Below is a small trained network, with its code and all its weights. Each question gives an input and a class and asks what happens when units are switched off, that is, made to give their printed mean instead of their output.

import numpy as np


def w(rows, s, z=0):
    codes = np.array(rows[::2]) - 128.0
    scale = np.full(codes.shape[1], s)
    scale[-1] = z or s
    return codes * scale


def f(y):
    return y / 2 * (1 + np.tanh(0.7978845608 * (y + 0.044715 * y**3)))


def log_softmax(a):
    a = a - a.max(-1, keepdims=True)
    return a - np.log(np.exp(a).sum(-1, keepdims=True))


def net(x, mask):
    res = np.array(x, float).reshape(1, 4) / 4 @ E
    y = f(res @ A[0][:, :-1].T + A[0][:, -1])
    res = res + np.where(mask, y, B[0][:, -1]) @ B[0][:, :-1]
    return log_softmax(res[-1] @ U[:, :-1].T + U[:, -1])


A, B = {}, {}
E = w([
[137,153,103,122,129],'x0',
[58,166,163,106,206],'x1',
[247,33,88,99,170],'x2',
[79,38,105,176,144],'x3',
],0.013)
A[0] = w([
[86,49,214,82,145,170],'N1',
[177,36,7,131,162,250],'N2',
[155,191,122,100,156,12],'N3',
[71,112,160,155,169,171],'N4',
[125,56,193,144,232,254],'N5',
[173,95,126,50,131,28],'N6',
[186,176,160,139,109,119],'N7',
],0.011,0.0033)
B[0] = w([
[113,232,84,51,166,158],'N1',
[39,47,201,78,160,251],'N2',
[146,158,155,134,149,145],'N3',
[113,129,137,103,210,167],'N4',
[138,108,89,9,211,191],'N5',
[92,157,170,161,142,165],'N6',
[98,101,39,189,2,153],'N7',
],0.0079,0.018)
U = w([
[133,158,145,166,67,2],'0',
[62,58,161,173,105,235],'1',
[58,117,162,71,255,184],'2',
],0.0081,0.0033)

Each question gives the input, the list of numbers given to net, and the class t.
The units are the neurons (one row each of A and B). Each row of codes is followed by its name. A weight is (code - 128) times the scale printed after its matrix; where a second scale follows, it is the last column's (A, B and U).
mask holds one flag per neuron, in row order. A switched-off neuron (its flag False) gives its mean, the last column of its row in B, instead of its output. The means were averaged over made-up inputs and are rounded, as every weight is.
A unit's drop is (log p(t) with every unit on - log p(t) with that unit switched off) / (log p(t) with every unit on - log p(t) with every unit switched off).
The circuit of an input: a set's keep is (log p(t) with only the set's units on - log p(t) with every unit switched off) / (log p(t) with every unit on - log p(t) with every unit switched off). Starting from all 7 units, units are removed one at a time, each time the one whose removal leaves the highest keep (on an exact tie, the one counted first), for as long as the keep stays at least 0.8.
units of the circuit, in order: the units of the circuit, biggest drop first
drop when u is switched off: that unit's drop, to one decimal
input [6,-1,-8,-2], class 1: units of the circuit, in order : (N5)
input [1,-8,7,-5], class 1: units of the circuit, in order : (N7, N2, N5)
input [6,-3,5,-5], class 1: units of the circuit, in order : (N7, N5)
input [-6,-2,-1,-3], class 0: units of the circuit, in order : (N2, N5)
input [-1,-8,4,-4], class 1: units of the circuit, in order : (N2, N7, N5)
input [-1,-2,6,-7], class 1: units of the circuit, in order : (N7, N5)
input [-6,-1,1,-8], class 0: drop when N2 is switched off : 0.2
input [5,-2,0,-7], class 0: drop when N2 is switched off : 0.1
input [-1,-1,2,-7], class 0: drop when N2 is switched off : 0.2
input [-4,-6,-3,-2], class 0: drop when N2 is switched off : 0.7
